Each row has a name. Each piece below is followed by the name of the row it came from. Each question is about the rows just above it. Some pieces are copies with a little noise.

[ -7  28 -12  22  29   8 -18 -49] -> feb
[-20  36  44  -5  81 -57  56  13] -> rom
[-21  36  42  -5  81 -51  56  12] -> Bef
[-17  32   5  12  54 -18  15 -22] -> tez
[-24  19  -4  30   4  -4 -18 -33] -> Nodev
[ -9  21   4  25  16   8 -16 -49] -> fevok
[ 14   3 -49  25 -52 -60  -1 -12] -> rolin
[ 14  13 -49  16 -48 -60   7 -17] -> vomuv
[ -6  19 -25  21   4 -39  -4 -19] -> pusen
[-24   3  44  30 -52 -32   9  13] -> pozin
asked: [ -9  20   4  24  15   7 -16 -49] | fevok
asked: [-23  19  -4  31   4  -6 -19 -33] | Nodev

[ -6 -11  -8 -18 -24  35  16  22  48] -> zod
[  1   7  -4  19  16  35 -13  -7 -25] -> faka
[ 28   0  73 -52  -2  35  32 -61 -39] -> zudo
[-10  13 -38  52  29  35 -38  12 -30] -> Nofiv
[-22  -3 -56  35  -5  35 -21  53  42] -> Boke
asked: [  1   8  -4  19  16  34 -14  -7 -24] | faka

[ 35 -24  36   0   9  -2 -10 -25  43 -41 -15 -11  38  19 -19 -25  20  -5
 -23 -27  25   7  18  32 -38 -70 -52  -7 -37  -7 -13 -35   0  28  -1   6
  17 -25  -3  10  -9  13   0  -8 -10   7  12 -23   8  -9  52   5 -12  41] : Tage
[ 57  -3  36  10  27 -11   2 -20  11 -46 -31 -11  41  40  -9 -13   7   2
 -39 -25  -7  22  26   9  12 -49 -40   5 -33   8  -2 -13  -4  -1  21  12
  57   1  16  45  17  15  -6 -19 -20  -2  -8  -7  19   9  12 -64 -15  34] : nerer
[ -5 -12 -54  46  -7  11 -16 -30  46 -36  -8  12   9  -5  -8 -31   3  33
 -24 -13  17 -20 -20  45 -34 -19 -21 -52 -31   9 -16  29 -27  24   9  11
 -31   2  -4  -7  37   5   3  26 -13  -2  -6 -25 -17  12  12  61  -5  42] : Diti
asked: [ 35 -24  35  -1   8  -2 -10 -25  43 -41 -15 -11  38  18 -19 -25  21  -4
 -23 -28  26   7  17  33 -38 -70 -53  -7 -36  -7 -13 -35   0  28  -1   7
  16 -25  -3  10  -9  13   0  -6  -9   8  11 -22   9  -9  52   5 -12  42] | Tage
asked: [ 56  -3  34  10  28 -11   3 -22  11 -45 -32 -11  42  42  -8 -16   5   2
 -39 -24  -6  20  27   7  13 -50 -40   4 -32   7  -3 -13  -4   2  21  13
  58   1  17  44  16  13  -6 -19 -20  -2  -7  -5  19   9  11 -65 -15  33] | nerer

[ -8 -20 -51  66] -> Mose
[-18  45 -12  20] -> Gaval
[-55 -19 -53  17] -> mupa
[ 26 -41 -44  17] -> ser
asked: [ -8 -20 -51  64] | Mose
asked: [-56 -19 -53  17] | mupa

[-14  -9 -27  14  26  17 -29 -87  23  -6  10 -58 -30  -6  20  18 -48  41
  19 -33 -25 -22 -17 -48 -29 -12   2  23  13  44  15 -40  12 -18 -45  13
  -5  30  -6  -5   1 -13  10  -4  32 -10 -19  29 -12  -3 -42  20  -2  12
  88 -15] -> lopud
[-12  -8 -26  13  25  17 -29 -86  22  -6   9 -57 -29  -5  18  18 -47  40
  19 -32 -25 -20 -17 -47 -29 -11   1  22  11  43  15 -38  11 -17 -43  12
  -6  29  -6  -4   1 -13  10  -2  31 -10 -18  28 -11  -2 -40  19  -2  12
  86 -14] -> Migil
[  0  -7  -5  11 -16  14 -10   2   2  38   9  20  14   9 -13  -7   1  14
   9  -7  -8  10   7  27  19   6 -24  -2  -5 -19   8  -1   6  -6 -14 -13
  -4 -13  15  -5  23  12  17  -1 -15 -15   3 -11  -2  15 -19   2  -9  14
   6   7] -> Somup
[  0  -9  -6  13 -18  14 -10   2   3  41   9  21  15   9 -16  -7   0  14
   9  -6  -8  12   8  28  20   6 -25  -2  -5 -17   8   0   5  -6 -15 -12
  -4 -14  17  -4  23  13  17   0 -16 -15   4 -11  -1  15 -19   1  -8  15
   6   6] -> vemub
[ 32  -7  17 -13   4   5   6  -6 -16   2  -8   2  -2  -1  11   2 -18   6
 -15   6 -18  20  -9   4  -1  10 -10  -7 -11   6 -21   4  -8   6  -4 -24
  -8 -15   4   4   7   3  -3   6 -18   4  19 -10  -3  -1  44  -7   8   4
  -9   2] -> mek
[-35  27  -1 -22  29 -10 -18  17 -24 -11   9  25   6  14  49  20  27   8
 -11 -12  -4 -12 -21  13  11 -18 -23  15   4 -40  18 -17  21  -9 -19 -35
  23  31  -9 -11  45  -4  11 -21 -11   3  -1 -16 -22  27 -15  -7 -28  -5
   8  25] -> Lela
[-12   4  -4   0  -1   6 -12   8  -7  23   9  22  12  10   6   2   9  12
   2  -9  -6   3  -3  22  17  -2 -24   4  -2 -26  12  -6  11  -7 -16 -20
   5   2   8  -6  31   8  16  -7 -14  -9   2 -13  -8  19 -19  -1 -15   8
   7  13] -> gorez
[ 19  -7   5  -6  10   8  -3 -29  -4   0  -3 -16 -10  -3  13   7 -25  17
  -5  -6 -21   9 -12 -10  -9   4  -7   2  -4  17 -10  -8  -2  -1 -14 -14
  -7  -1   2   2   5  -2   1   3  -4   1   7   1  -5  -2  20   0   6   7
  19  -2] -> gid
asked: [ 31  -7  16 -14   4   8   6  -4 -16   1  -6   2  -1   1  10   4 -17   8
 -16   6 -20  21  -8   4  -2  11 -11  -5 -13   8 -19   7  -9   4  -3 -23
  -8 -14   3   4   6   2  -4   6 -17   4  19 -11  -3  -3  46  -6   9   5
  -9   2] | mek
asked: [-36  25  -1 -23  30 -11 -17  16 -24 -12  10  25   7  14  48  22  28   9
 -10 -12  -4 -13 -22  13  13 -18 -24  15   4 -40  17 -16  22  -9 -17 -33
  24  30 -10 -12  46  -4  11 -21 -10   2  -2 -16 -21  27 -15  -7 -28  -5
   7  25] | Lela
asked: [  0  -7  -5  11 -16  14 -10   2   2  38   9  20  14   9 -13  -7   1  14
   9  -7  -8  10   7  27  19   6 -24  -2  -5 -19   8  -1   6  -6 -14 -13
  -4 -13  15  -5  23  12  17  -1 -15 -15   3 -11  -2  15 -19   2  -9  14
   6   7] | Somup
asked: [-14  -9 -27  14  26  17 -29 -87  23  -6  10 -58 -30  -6  20  18 -48  41
  19 -33 -25 -22 -17 -48 -29 -12   2  23  13  44  15 -40  12 -18 -45  13
  -5  30  -6  -5   1 -13  10  -4  32 -10 -19  29 -12  -3 -42  20  -2  12
  88 -15] | lopud

[-38 -15   5 -29   1  15   7  -7  21  -2  26   6 -11   1 -19 -39  25  11
  22 -15  20   7  -1 -11  -6  15  -3   1   5  17  -7  12  23  64  11  -8
 -11  16  12  19   7  36 -25 -27  16  -8 -49  -8  30  -8 -30  27   3   3
 -35   3  25   6  -6   2   4 -38  -3  -7] -> Ginoz
[ -7   0 -38  32  -4   1  18   6 -15  -8 -53 -18  32 -36  24  10  31   0
   2 -12 -23 -26   0  33  -9 -17 -44 -23 -33  47  26  32   0  -3 -10 -30
 -46  -7  13 -14  47 -16 -17  12   2  35  15  27  18   8  10 -74 -32   8
   2  -8   3   3  34  40   2  17   0   6] -> Difo
[  9  -7 -23  27 -23 -12  15   0 -10   8 -39  -2  10 -61  12  20  22   4
   2 -14 -18 -26  26   2 -14 -39 -51 -21 -38  52  41  30  -9  -5  -7 -11
 -45 -20  20   0  28 -18  -4  17   4  20  22  40  50  13   9 -46 -23 -10
  -4 -12   8  18  20  52  16  25  -4   9] -> nonot
[  9  -7 -23  27 -23 -12  15   0 -10   8 -39  -2  10 -61  12  20  22   4
   2 -14 -18 -26  26   2 -14 -39 -51 -21 -38  52  41  30  -9  -5  -7 -55
 -45 -20  20   0  28 -18  -4  17   4  20  22  40  50  13   9 -46 -23 -10
  -4 -12   8  18  20  52  16  25  -4   9] -> dosof
[ -7   0 -38  32  -4   1  18   6 -15  -8 -53 -18  32 -36  24  10  31   0
   2 -12 -23 -26   0  33  -9 -17 -44 -23 -33  47  26  32   0  -3 -10  -9
  -7  18  14  15   6  27 -17 -34  23 -10 -43  -5  36 -11 -37  21   1   4
 -36   2  20   9  -4   3   8 -38  -2 -10] -> digo
asked: [ -8  -1 -38  35  -5   3  19   5 -15  -8 -54 -19  32 -36  26  10  32   1
   0 -10 -24 -25   1  32  -8 -15 -45 -23 -34  46  26  34  -1  -4  -9 -28
 -46  -5  13 -15  48 -15 -17  13   1  35  15  26  16   9   9 -73 -33  10
   2  -8   3   3  33  38   3  19   1   5] | Difo
asked: [-38 -14   6 -28   1  16   8  -8  19  -2  26   6 -11  -2 -17 -39  24  11
  23 -15  22   7  -1 -11  -6  18  -4   1   5  17  -7  13  24  63  11  -8
  -9  15  10  19   5  35 -25 -30  17  -8 -47  -6  31  -8 -32  26   2   3
 -35   4  24   6  -4   1   4 -38  -3  -4] | Ginoz
asked: [  8  -7 -24  26 -21 -10  15  -1  -8   9 -39  -3   9 -61  11  19  22   4
   1 -14 -18 -26  27   2 -13 -38 -50 -21 -39  52  44  29  -8  -4  -9 -55
 -47 -20  21   1  28 -19  -3  17   4  19  22  40  51  15   9 -48 -24 -10
  -5  -9   7  17  19  53  14  26  -3  10] | dosof

[-69  39 -21 -36 -23  17  57  19  49  -4  22] -> kedok
[  8 -57   8 -65  56 -48  33  69  20 -69 -13] -> lel
[ 31  52  -6 -49 -65 -54 -61 -47 -30  16   2] -> vozom
[-55  45  -8  20 -62  61 -32 -47  18 -60  37] -> kebu
[ 51  43  38  65 -59  62 -25  42  39 -31 -67] -> kedor
[ 60 -41   7  41 -70 -22  -4 -30 -61  28 -17] -> Dinuk
[ 48  23  71 -67 -53  24  71   5  27   4 -59] -> Dida
[ 42  59 -63   5 -10 -11  47 -12  66  31  11] -> Zomu
asked: [ 52  41  39  65 -58  61 -26  43  40 -30 -67] | kedor
asked: [-69  38 -22 -36 -24  17  57  18  48  -4  21] | kedok
asked: [ 47  20  70 -66 -54  24  71   5  26   5 -61] | Dida
asked: [-56  45  -8  20 -62  61 -32 -48  18 -60  37] | kebu

[-29  28 -27  -9 -37] -> vud
[ -8  35  -8 -11  -3] -> selat
[ 28  -6 -19 -47 -27] -> zasir
[-25 -13  47 -24   4] -> voz
[-67  50  19  26  12] -> Kotib
[-17  48  -2 -42 -10] -> tik
[-61   4 -57  -3   9] -> zamek
asked: [-16  47  -2 -42 -10] | tik
asked: [-67  50  20  25  12] | Kotib
asked: [-24 -12  48 -23   3] | voz

[ 21  -4  -1  -9  -9   0  -5  25 -22   2  -7   0 -67   0  -6   0 -11  -3
  26 -43 -16  -3  -4] : noku
[ -7   0  -7  73  -5 -37  -2  -5  -5  -5  -5 -53 -11 -62   1 -35  -3   0
  -4  -6  -4  -3   4] : pinir
[11  2 -4  1 -4 -3 -1 26 -1 -1 -9 -3  6  2 -4 -4 -3 -2 22 -4  3  2  3] : Zep
[ -2 -28  -2   0 -47  -3 -52  -3 -11  39 -42  -5  -8   2  52   2  35  44
  -3  -3  35 -49 -32] : fevo
[ -6   1   2   5   3  -2   1 -12   4  -1   4  -3   4  -5   2  -2   1   1
 -10   6   1   1   1] : fameb
asked: [ -5  -1  -8  71  -5 -38  -2  -7  -4  -5  -7 -54 -12 -61   1 -35  -2   1
  -3  -6  -4  -4   4] | pinir
asked: [ -3 -27   2   0 -47  -4 -52  -2 -10  40 -40  -6  -8   3  51   5  35  46
  -1  -1  35 -49 -32] | fevo
asked: [10  3 -3  2 -3 -3  0 28  1 -2 -8 -1  5  1 -5 -2 -2  0 22 -5  4  1  5] | Zep

[ 28  29 -20  51 -58 -18  24 -48  10 -25  36  -5   6  13  20 -40  29  41
  25 -26 -25  36 -55 -37  -3  17  29 -47 -59 -43 -13   2   0 -19 -10 -26
 -12  20  -9  -2  20  35  22  -2  39 -10  -7  45  35 -34 -24  26   0] -> diga
[ 22   4 -34  28 -47  13 -42 -26 -23 -39   0 -40  19 -15 -13  10   0  25
  44  10 -33 -61  21  43   2  13  -9 -17 -17  19 -36 -54  31 -19 -28  20
 -24 -12  40  52 -32 -22 -14   9  11  16  62  -1  38 -60 -18 -14 -13] -> Tidap
[-41  30 -18  -4 -18  44  33   2  25  28  14  18   7  16 -24  24 -34  -5
 -16  41  11 -42 -74  31 -23  38  13   6  34 -37 -49   3  20  34  13  21
 -80   6 -24 -24 -36 -38  17  -3  33  20 -20  14 -12 -30  -6  23  23] -> bemu
[ 18  12  -5  61 -19   7  10 -34  25 -21  61 -19 -45 -24  19   7  33   8
  33  -5  19  60 -53   7  39  19 -16  -7 -44 -37  31   0 -22  19 -48   4
 -38  -3  20  -4  32  -3  26 -37  44  18 -18  23  58  31   4   8 -29] -> Givu
[ 18  -1 -34   2   4 -42  22  27  -6 -35   7 -30 -17  24  15  45 -18  36
  49  12   9  40 -48  18  38 -18 -15  25   7 -61 -39  18 -10  -8  22 -10
 -39 -10  10  23 -12 -20 -52  32 -22 -46 -32 -42 -11  12 -17 -68 -33] -> gomu
[ 25  42 -41  30 -14 -27  34 -50 -60   1   5   1 -19  -8  47  35  21 -28
  15  37  10   9 -13 -21  11  39  12  13  20  28  11   9   3  -9 -21  35
  10 -56  49 -42 -25  -5  21 -13  -2  55  17 -21  28 -41  24 -67   5] -> pugos
[-16  60 -21  24  -7 -64  39  23  -8 -10  44 -20 -10  13   4  -5 -13  47
 -40 -26  42  47 -10 -26   1  -4  -6 -45 -24 -34  -7 -62  32 -25  29   7
 -26   5  17  14  -4  29 -66  -3  36  27   6   8 -33   3 -24 -42   0] -> Piza
[ 25  36   1   8 -19  -1  31 -53 -54  -7  14   2 -39  -3  32  51  10 -50
   7  54  16  23 -26 -19  22  56  -4  -6   7 -27  -5 -10   4  20 -46  38
  -3 -65  22 -35 -44   1 -12 -21  -1  29   1  -9  28 -33  32 -54  20] -> zar
[ 18  -8 -39  -6 -50 -21  27 -41 -33  -6 -56 -48  30  34  -2 -21  13  -8
   1  55  17 -11  -5  56  16   8 -25 -48 -19 -23   7  13  -6   5  -9   2
   2 -37  25 -14  -4 -12 -71 -14 -16  53  48  17  -3 -33  -7   7 -56] -> Tipo
[-72  39  17  12   8  31  32 -50  13 -32  33 -27  -8 -15 -22 -37  -5  15
 -36  -6  18 -15 -38  -5  24  69  -1  -4  82 -52 -41 -22  16  14  21  15
 -21  24   7  20   0  15 -40   9  -1  42  16 -15 -18 -25  -6  21  27] -> pof
[ 29 -60 -35 -32 -47  -5  17 -11 -10 -24 -21 -48  -4  -2 -20  -2   7  42
 -16  36 -18  18  20  47  38 -39 -44 -26  14 -11 -40   6 -21   7  20  41
  -9 -30  38  11  -3  -7  -8 -10  33  24  35  37  42 -40 -29  48 -47] -> Nebi
asked: [ 21   4 -35  28 -46  13 -43 -25 -23 -39   0 -40  19 -14 -14  10   0  25
  45  10 -33 -61  20  44   3  12  -8 -18 -17  19 -36 -55  31 -20 -28  20
 -25 -13  40  53 -31 -22 -13   8  11  15  62  -2  38 -60 -18 -15 -13] | Tidap
asked: [ 29 -60 -36 -32 -48  -5  17 -11 -10 -25 -20 -48  -4  -2 -20  -2   7  42
 -17  36 -17  18  20  47  36 -39 -43 -26  14 -11 -40   5 -21   8  20  41
 -10 -30  37  10  -2  -7  -7 -10  33  25  35  37  42 -40 -29  48 -47] | Nebi
asked: [ 26  42 -41  30 -14 -27  34 -50 -59   2   6   1 -19  -9  47  35  20 -28
  15  37  10   9 -14 -21  11  40  12  13  20  27  10   9   3 -10 -21  35
  11 -56  49 -42 -25  -5  22 -13  -1  57  17 -21  28 -41  24 -67   6] | pugos
asked: [ 19  13  -6  61 -19   6  10 -35  24 -21  62 -20 -46 -23  19   6  33   8
  32  -6  19  60 -52   7  40  20 -16  -7 -44 -38  31   0 -22  19 -48   4
 -36  -3  19  -3  33  -3  26 -38  45  18 -18  22  58  31   5   8 -29] | Givu
asked: [-17  60 -20  24  -7 -64  39  23  -8  -9  44 -20 -10  13   3  -5 -13  47
 -40 -26  42  48 -10 -25   0  -4  -7 -46 -25 -34  -7 -63  32 -24  29   6
 -26   5  18  14  -3  30 -66  -4  36  26   6   8 -33   3 -24 -41  -1] | Piza
asked: [ 28  29 -19  51 -58 -18  24 -47  10 -25  36  -5   7  13  20 -40  29  40
  26 -26 -25  36 -56 -37  -3  17  30 -47 -59 -43 -14   2   1 -19 -10 -26
 -12  20  -9  -1  20  35  22  -2  39 -11  -7  44  36 -34 -24  26   0] | diga

[-13 -18 -13 -25]  vebu
[-13 -18  19 -25]  Potu
[-13 -86 -13 -25]  Duda
[  6 -10  -3 -49]  seka
[-6 18 19 17]  mavi
asked: [  6 -11  -3 -49] | seka

[-34 -15 -15 -39 -33 -33  42 -55]  norus
[-34 -15 -15 -39 -33   5 -10   6]  remo
[-34 -15 -15 -39  11 -15  26 -40]  duli
asked: [-33 -15 -16 -39  11 -14  26 -39] | duli
asked: [-35 -15 -16 -39 -32   4 -10   7] | remo
asked: [-33 -13 -15 -39 -32 -32  43 -55] | norus

